Below is a small trained network, with its code and all its weights. Each question gives an input and a class and asks what happens when units are switched off, that is, made to give their printed mean instead of their output.

import numpy as np


def w(rows, s, z=0):
    codes = np.array(rows[::2]) - 128.0
    scale = np.full(codes.shape[1], s)
    scale[-1] = z or s
    return codes * scale


def norm(h):
    return h / np.sqrt((h * h).mean(-1, keepdims=True) + 1e-5)


def f(y):
    return np.maximum(y, 0)


def log_softmax(a):
    a = a - a.max(-1, keepdims=True)
    return a - np.log(np.exp(a).sum(-1, keepdims=True))


def net(x, mask):
    res = np.array(x, float).reshape(1, 6) / 4 @ E
    u = 0
    for l in range(4):
        y = f(norm(res) @ A[l][:, :-1].T + A[l][:, -1])
        res = res + np.where(mask[u : u + 3], y, B[l][:, -1]) @ B[l][:, :-1]
        u += 3
    return log_softmax(norm(res)[-1] @ U[:, :-1].T + U[:, -1])


A, B = {}, {}
E = w([
[135,107,151,143,146,115,129,146,154,146],'x0',
[77,176,178,231,53,155,67,116,150,106],'x1',
[162,125,143,124,117,104,114,121,127,119],'x2',
[152,185,153,96,193,166,73,99,141,150],'x3',
[114,112,146,107,115,127,121,123,139,136],'x4',
[138,58,125,82,138,158,110,254,36,126],'x5',
],0.0064)
A[0] = w([
[138,126,111,78,178,116,231,4,237,97,101],'0.n1',
[199,109,54,82,141,98,252,48,156,209,110],'0.n2',
[126,139,216,169,79,198,112,188,55,133,2],'0.n3',
],0.0042,0.0039)
B[0] = w([
[121,188,142,255,94,117,40,155,37,102,254],'0.n1',
[20,108,228,132,143,135,104,208,48,134,248],'0.n2',
[42,162,181,213,195,82,118,80,70,141,184],'0.n3',
],0.0075,0.0038)
A[1] = w([
[192,152,103,150,85,242,111,79,227,161,97],'1.n1',
[203,99,88,3,218,181,157,130,130,190,2],'1.n2',
[131,186,143,70,237,167,25,102,150,144,156],'1.n3',
],0.0055,0.003)
B[1] = w([
[93,11,135,157,182,124,166,53,166,93,169],'1.n1',
[141,121,146,91,60,131,179,186,161,41,205],'1.n2',
[202,181,169,167,95,223,105,157,108,147,253],'1.n3',
],0.011,0.0046)
A[2] = w([
[108,74,71,99,135,60,151,165,109,121,251],'2.n1',
[139,50,1,36,143,68,194,146,145,121,119],'2.n2',
[66,139,100,146,146,5,120,109,127,153,1],'2.n3',
],0.0059,0.0012)
B[2] = w([
[127,111,133,90,215,99,108,13,150,112,252],'2.n1',
[156,155,118,144,118,157,76,22,86,255,235],'2.n2',
[101,102,26,80,71,63,153,155,141,85,197],'2.n3',
],0.0085,0.0027)
A[3] = w([
[50,68,137,167,130,60,186,141,104,80,4],'3.n1',
[141,166,96,176,61,146,161,77,254,104,136],'3.n2',
[94,128,72,121,86,70,156,101,154,120,115],'3.n3',
],0.009,0.0021)
B[3] = w([
[145,106,61,106,65,55,82,73,102,78,255],'3.n1',
[146,101,101,26,203,147,245,157,208,185,237],'3.n2',
[109,188,126,111,114,135,75,255,175,124,180],'3.n3',
],0.0087,0.0058)
U = w([
[66,98,61,160,41,24,68,83,77,32,251],'0',
[123,204,206,220,163,171,46,133,67,195,155],'1',
[133,64,124,68,188,118,137,14,81,214,80],'2',
[177,103,164,68,67,174,210,230,104,4,93],'3',
[93,147,55,54,100,78,190,203,243,120,119],'4',
[140,134,170,158,229,193,216,29,205,181,42],'5',
],0.015,0.0027)

Each question gives the input, the list of numbers given to net, and the class t.
The units are the neurons (one row each of A and B). Each row of codes is followed by its name. A weight is (code - 128) times the scale printed after its matrix; where a second scale follows, it is the last column's (A, B and U).
mask holds one flag per neuron, layer by layer. A switched-off neuron (its flag False) gives its mean, the last column of its row in B, instead of its output. The means were averaged over made-up inputs and are rounded, as every weight is.
A unit's drop is (log p(t) with every unit on - log p(t) with that unit switched off) / (log p(t) with every unit on - log p(t) with every unit switched off).
The circuit of an input: a set's keep is (log p(t) with only the set's units on - log p(t) with every unit switched off) / (log p(t) with every unit on - log p(t) with every unit switched off). Starting from all 12 units, units are removed one at a time, each time the one whose removal leaves the highest keep (on an exact tie, the one counted first), for as long as the keep stays at least 0.8.
units of the circuit, in order: the units of the circuit, biggest drop first
unit that matters most: the unit with the biggest drop
top k neurons: the k neurons with the biggest drops, biggest first
top k neurons in layer l: the k neurons of layer l with the biggest drops, biggest first
drop of u: that unit's drop, to one decimal
input [-1,4,-7,8,1,-2], class 5: top 2 neurons : (1.n1, 0.n2)
input [5,4,4,-1,-7,-6], class 4: unit that matters most : 1.n3
input [4,7,3,-3,6,-7], class 4: units of the circuit, in order : (3.n2, 1.n3)
input [3,-1,-3,0,8,-6], class 0: units of the circuit, in order : (0.n1, 1.n3)
input [-7,-1,-3,0,4,6], class 2: units of the circuit, in order : (1.n3, 2.n2, 0.n1)
input [8,6,8,-3,4,-7], class 4: units of the circuit, in order : (3.n2, 1.n3)
input [-3,8,-7,2,-1,0], class 5: units of the circuit, in order : (0.n2, 3.n2)
input [4,1,-6,-8,6,-8], class 4: top 2 neurons : (3.n2, 3.n3)
input [-8,2,6,-1,3,-5], class 4: top 2 neurons : (1.n3, 3.n2)
input [-1,8,7,-3,6,-1], class 4: top 3 neurons : (3.n2, 1.n3, 0.n2)
input [-1,0,-4,-4,-5,7], class 2: top 2 neurons : (0.n1, 1.n3)
input [5,-1,-1,-7,-3,8], class 2: top 2 neurons : (2.n2, 0.n1)
input [1,8,2,-4,-8,0], class 4: top 2 neurons in layer 0 : (0.n2, 0.n1)
input [4,-8,2,-4,-7,1], class 2: units of the circuit, in order : (2.n2)
input [2,-2,-5,0,-8,3], class 2: top 3 neurons : (1.n3, 2.n2, 2.n1)
input [0,1,-2,7,0,-1], class 5: top 3 neurons : (0.n2, 1.n1, 0.n3)
input [5,2,2,0,5,3], class 0: top 2 neurons : (1.n3, 2.n2)
input [6,-7,1,6,-5,1], class 3: drop of 1.n2 : 0.9
input [-8,3,6,-6,-6,-4], class 4: drop of 3.n2 : 0.2
input [2,6,-8,-2,2,-2], class 4: units of the circuit, in order : (3.n2)
input [8,-6,-6,-4,7,3], class 2: drop of 2.n2 : 0.4
input [4,-2,-7,-6,7,8], class 2: drop of 1.n2 : 0.0
input [-5,-1,8,-7,7,7], class 2: top 2 neurons : (2.n2, 0.n1)
